Below is a small trained network, with its code and all its weights. Each question gives an input and a class and asks what happens when units are switched off, that is, made to give their printed mean instead of their output.

import numpy as np


def w(rows, s, z=0):
    codes = np.array(rows[::2]) - 128.0
    scale = np.full(codes.shape[1], s)
    scale[-1] = z or s
    return codes * scale


def f(y):
    return y / 2 * (1 + np.tanh(0.7978845608 * (y + 0.044715 * y**3)))


def log_softmax(a):
    a = a - a.max(-1, keepdims=True)
    return a - np.log(np.exp(a).sum(-1, keepdims=True))


def net(x, mask):
    res = np.array(x, float).reshape(1, 7) / 4 @ E
    y = f(res @ A[0][:, :-1].T + A[0][:, -1])
    res = res + np.where(mask, y, B[0][:, -1]) @ B[0][:, :-1]
    return log_softmax(res[-1] @ U[:, :-1].T + U[:, -1])


A, B = {}, {}
E = w([
[217,52,98,161,88,218,254,212,166],'x0',
[117,132,133,132,121,148,116,136,124],'x1',
[194,223,211,143,138,145,189,72,215],'x2',
[123,47,166,214,236,160,216,28,102],'x3',
[102,140,43,71,140,232,162,58,175],'x4',
[43,176,120,150,12,109,255,80,42],'x5',
[174,119,108,131,155,71,161,105,138],'x6',
],0.0076)
A[0] = w([
[182,235,191,183,101,109,132,81,202,37],'n1',
[119,117,159,54,136,118,108,85,77,157],'n2',
[105,206,127,57,192,86,62,52,50,3],'n3',
[80,87,106,232,149,162,142,55,146,129],'n4',
[122,90,48,140,141,123,98,145,71,27],'n5',
[191,242,5,57,135,181,105,145,86,167],'n6',
[123,68,129,157,200,167,90,90,165,146],'n7',
[162,156,72,115,26,118,94,130,157,96],'n8',
[91,38,39,135,113,68,101,157,73,125],'n9',
[153,36,130,121,75,143,170,190,164,134],'n10',
[204,91,127,97,76,176,163,124,99,43],'n11',
[186,116,255,201,93,65,97,197,59,87],'n12',
[86,154,98,186,46,115,197,75,74,14],'n13',
],0.0086,0.0022)
B[0] = w([
[40,47,127,131,117,135,179,133,180,224],'n1',
[101,142,95,151,160,166,123,126,150,170],'n2',
[126,142,71,200,190,160,118,153,103,250],'n3',
[101,192,193,65,154,64,129,194,67,230],'n4',
[81,93,149,74,131,164,141,139,166,189],'n5',
[118,158,129,52,101,98,134,159,107,227],'n6',
[176,119,141,82,103,107,100,139,118,222],'n7',
[88,139,152,159,135,92,131,144,78,204],'n8',
[86,105,173,124,115,158,184,105,182,252],'n9',
[137,171,63,171,182,135,121,137,108,246],'n10',
[81,157,67,179,179,128,148,134,116,192],'n11',
[161,198,113,104,107,95,161,66,160,255],'n12',
[194,96,91,103,84,136,11,159,183,241],'n13',
],0.012,0.0079)
U = w([
[102,152,59,249,192,205,138,153,75,71],'0',
[87,148,190,89,118,30,138,216,36,65],'1',
[48,48,162,102,113,240,193,110,197,77],'2',
[208,64,102,107,95,130,2,193,198,111],'3',
[131,187,108,48,117,181,148,63,100,255],'4',
],0.011,0.0094)

Each question gives the input, the list of numbers given to net, and the class t.
The units are the neurons (one row each of A and B). Each row of codes is followed by its name. A weight is (code - 128) times the scale printed after its matrix; where a second scale follows, it is the last column's (A, B and U).
mask holds one flag per neuron, in row order. A switched-off neuron (its flag False) gives its mean, the last column of its row in B, instead of its output. The means were averaged over made-up inputs and are rounded, as every weight is.
A unit's drop is (log p(t) with every unit on - log p(t) with that unit switched off) / (log p(t) with every unit on - log p(t) with every unit switched off).
The circuit of an input: a set's keep is (log p(t) with only the set's units on - log p(t) with every unit switched off) / (log p(t) with every unit on - log p(t) with every unit switched off). Starting from the 12 units with the biggest drops (on a tie, the unit counted first), units are removed one at a time, each time the one whose removal leaves the highest keep (on an exact tie, the one counted first), for as long as the keep stays at least 0.8.
units of the circuit, in order: the units of the circuit, biggest drop first
unit that matters most: the unit with the biggest drop
k most important neurons: the k neurons with the biggest drops, biggest first
drop of u: that unit's drop, to one decimal
input [-4,-5,-6,-4,-1,6,5], class 2: unit that matters most => n9
input [-5,2,-1,4,-5,-3,1], class 0: 2 most important neurons => [n3, n13]
input [0,0,6,-6,0,7,-2], class 3: 3 most important neurons => [n13, n4, n9]
input [4,2,-1,3,7,-2,1], class 4: 2 most important neurons => [n3, n8]
input [-5,-6,6,4,2,0,6], class 2: 4 most important neurons => [n1, n10, n11, n8]
input [-3,8,-4,-4,2,-3,-6], class 1: 2 most important neurons => [n13, n6]
input [3,-3,6,0,2,-4,-6], class 2: 2 most important neurons => [n13, n1]
input [5,4,-5,-5,-2,7,-4], class 3: 3 most important neurons => [n13, n4, n3]
input [5,3,4,4,7,0,-4], class 4: 2 most important neurons => [n3, n4]
input [2,-3,5,-5,0,1,-8], class 1: 3 most important neurons => [n9, n8, n6]
input [0,-5,-5,5,-8,-1,8], class 4: 2 most important neurons => [n12, n1]
input [-2,-5,0,-4,3,-4,0], class 1: 3 most important neurons => [n13, n6, n12]
input [-7,7,-8,-5,-8,-3,2], class 2: 2 most important neurons => [n9, n5]
input [0,4,2,-5,1,4,-5], class 1: unit that matters most => n8
input [7,-4,-8,3,-6,5,7], class 2: 2 most important neurons => [n9, n5]
input [4,-8,6,-8,3,-8,5], class 1: units of the circuit, in order => [n6, n8]
input [-8,5,-1,-4,-3,7,-8], class 0: drop of n3 => 0.7
input [-2,-3,5,-8,4,7,3], class 1: drop of n8 => 1.1
input [1,1,-8,-5,-7,-1,-3], class 2: drop of n8 => 0.0
input [0,0,3,4,-6,6,-2], class 3: unit that matters most => n13
